Below is a small trained network, with its code and all its weights. Each question gives an input and a target symbol and asks what happens when units are switched off, that is, made to give their printed mean instead of their output.

import numpy as np


def w(rows, s, z=0):
    codes = np.array(rows[::2]) - 128.0
    scale = np.full(codes.shape[1], s)
    scale[-1] = z or s
    return codes * scale


def f(y):
    return y / 2 * (1 + np.tanh(0.7978845608 * (y + 0.044715 * y**3)))


def softmax(a):
    e = np.exp(a - a.max(-1, keepdims=True))
    return e / e.sum(-1, keepdims=True)


def log_softmax(a):
    a = a - a.max(-1, keepdims=True)
    return a - np.log(np.exp(a).sum(-1, keepdims=True))


def net(x, mask):
    ids = ['αβγδεζηλξπφψ'.index(c) for c in x.split()]
    T = len(ids)
    res = E[ids] + P[:T]
    q, k, v = (res @ M[0].T for M in (Q, K, V))
    z = softmax(np.where(np.tri(T) > 0, q @ k.T / 4**0.5, -1e9)) @ v
    res = res + np.where(mask[0], z, O[0][:, -1]) @ O[0][:, :-1]
    y = f(res @ A[0][:, :-1].T + A[0][:, -1])
    res = res + np.where(mask[1:9], y, B[0][:, -1]) @ B[0][:, :-1]
    return log_softmax(res[-1] @ U[:, :-1].T + U[:, -1])


Q, K, V, O, A, B = {}, {}, {}, {}, {}, {}
E = w([
[178,126,139,165,123,188],'α',
[178,123,135,168,121,185],'β',
[200,157,153,163,119,201],'γ',
[188,128,127,161,139,188],'δ',
[200,91,105,143,160,191],'ε',
[173,149,108,139,213,184],'ζ',
[129,61,190,138,95,154],'η',
[106,53,123,136,153,160],'λ',
[133,145,125,12,92,99],'ξ',
[78,82,207,136,130,155],'π',
[106,182,236,138,113,150],'φ',
[95,169,130,134,192,147],'ψ',
],0.012)
P = w([
[136,79,186,247,101,190],'0',
[150,128,167,227,174,197],'1',
[152,122,171,199,188,211],'2',
[148,130,158,186,164,183],'3',
[146,133,148,167,158,193],'4',
[148,131,151,144,155,203],'5',
[140,143,153,126,138,206],'6',
[141,139,140,105,136,203],'7',
[125,154,135,88,124,217],'8',
[135,148,134,64,119,220],'9',
[127,158,136,44,109,223],'10',
[132,165,134,32,96,233],'11',
[138,165,119,11,88,254],'12',
],0.0058)
Q[0] = w([
[174,125,164,149,142,250],'H0',
[149,123,146,139,161,220],'H0',
[120,104,118,104,159,131],'H0',
[144,173,92,136,126,112],'H0',
],0.023)
K[0] = w([
[114,140,115,4,115,114],'H0',
[115,134,122,54,111,105],'H0',
[102,128,157,137,99,101],'H0',
[169,80,122,146,129,138],'H0',
],0.023)
V[0] = w([
[9,89,129,130,189,117],'H0',
[168,25,158,130,27,123],'H0',
[239,172,57,124,157,143],'H0',
[121,245,206,139,105,129],'H0',
],0.011)
O[0] = w([
[34,82,134,58,214,178,90],'H0',
[237,36,147,99,99,89,75],'H0',
[118,177,75,218,36,166,139],'H0',
[134,251,169,130,194,33,253],'H0',
],0.012,0.0028)
A[0] = w([
[155,47,80,134,53,169,96],'N0',
[50,179,33,198,99,183,82],'N1',
[254,113,97,123,109,102,145],'N2',
[132,112,121,137,98,211,157],'N3',
[77,127,117,98,190,202,153],'N4',
[131,65,163,24,208,127,3],'N5',
[192,73,169,69,160,183,161],'N6',
[122,80,126,149,68,231,141],'N7',
],0.008,0.0061)
B[0] = w([
[57,165,91,155,155,69,183],'N0',
[192,27,154,184,211,137,249],'N1',
[32,98,200,164,90,89,242],'N2',
[80,93,50,116,158,117,210],'N3',
[83,151,174,105,70,173,254],'N4',
[193,254,39,149,54,157,194],'N5',
[151,70,145,80,115,122,239],'N6',
[131,122,40,83,184,80,215],'N7',
],0.0082,0.0063)
U = w([
[111,125,132,134,106,107,5],'α',
[110,127,124,133,100,105,84],'β',
[152,158,146,183,55,142,94],'γ',
[128,146,109,167,99,113,91],'δ',
[96,139,62,151,132,79,141],'ε',
[210,117,82,164,186,151,53],'ζ',
[157,1,229,94,171,88,96],'η',
[111,82,75,42,166,130,207],'λ',
[118,143,114,124,93,119,107],'ξ',
[202,149,118,86,72,206,196],'π',
[183,183,133,84,204,51,165],'φ',
[26,155,166,124,119,197,239],'ψ',
],0.0056,0.0019)

Each question gives the input, a string of symbols that net reads in full, and the target symbol t.
The units are the heads (4 rows each of Q, K, V and O) and the neurons (one row each of A and B). Each row of codes is followed by its name. A weight is (code - 128) times the scale printed after its matrix; where a second scale follows, it is the last column's (O, A, B and U).
mask holds one flag per unit, heads first, then neurons. A switched-off unit (its flag False) gives its mean, the last column of its rows in O or B, instead of its output. The means were averaged over made-up inputs and are rounded, as every weight is.
A unit's drop is (log p(t) with every unit on - log p(t) with that unit switched off) / (log p(t) with every unit on - log p(t) with every unit switched off).
The circuit of an input: a set's keep is (log p(t) with only the set's units on - log p(t) with every unit switched off) / (log p(t) with every unit on - log p(t) with every unit switched off). Starting from all 9 units, units are removed one at a time, each time the one whose removal leaves the highest keep (on an exact tie, the one counted first), for as long as the keep stays at least 0.8.
units of the circuit, in order: the units of the circuit, biggest drop first
unit that matters most: the unit with the biggest drop
top k neurons: the k neurons with the biggest drops, biggest first
drop of u: that unit's drop, to one decimal
input η η λ φ, target φ: top 2 neurons -> [N2 N4]
input δ α ε η ε, target η: units of the circuit, in order -> [H0]
input ψ ε δ, target ψ: units of the circuit, in order -> [H0 N4]
input β ζ φ α π α α ε π ε γ η, target η: top 3 neurons -> [N6 N2 N4]
input ξ γ η ζ ψ, target η: units of the circuit, in order -> [H0 N5]
input φ λ γ λ β φ δ λ α, target λ: units of the circuit, in order -> [H0 N7 N3]
input α ψ η ζ β γ δ γ ψ β η β δ, target η: units of the circuit, in order -> [H0 N6]
input π γ γ ψ λ γ β β λ ε ε ζ, target ζ: top 2 neurons -> [N1 N2]
input π ψ ψ δ ζ γ λ, target λ: units of the circuit, in order -> [H0 N7]
input ε γ ψ β ζ β, target ζ: units of the circuit, in order -> [N1 H0]
input α λ δ γ, target λ: units of the circuit, in order -> [H0 N7 N3]
input γ ζ ζ δ ζ γ, target ζ: units of the circuit, in order -> [H0 N1 N2]
input ξ π γ ε φ ψ α η γ α, target η: units of the circuit, in order -> [H0 N5]
input ε γ η ε γ ζ γ γ β π α γ, target π: unit that matters most -> N5
input ζ φ ψ ε ε η γ, target η: units of the circuit, in order -> [H0 N6]
input β λ δ η α, target η: top 2 neurons -> [N6 N2]
input ε δ π ζ, target π: top 2 neurons -> [N5 N2]
input π ε δ, target π: top 2 neurons -> [N5 N1]
input ψ ζ λ, target ψ: top 2 neurons -> [N4 N1]
input δ π ε, target π: unit that matters most -> N5
input α β ψ φ γ β, target φ: drop of N2 -> 0.2
input β ζ δ λ γ π φ ε α, target φ: drop of N2 -> 0.1
input γ ψ γ, target ψ: drop of N4 -> 0.3
input γ α δ ψ ψ γ γ π δ λ ε γ ε, target ε: drop of N2 -> 0.1
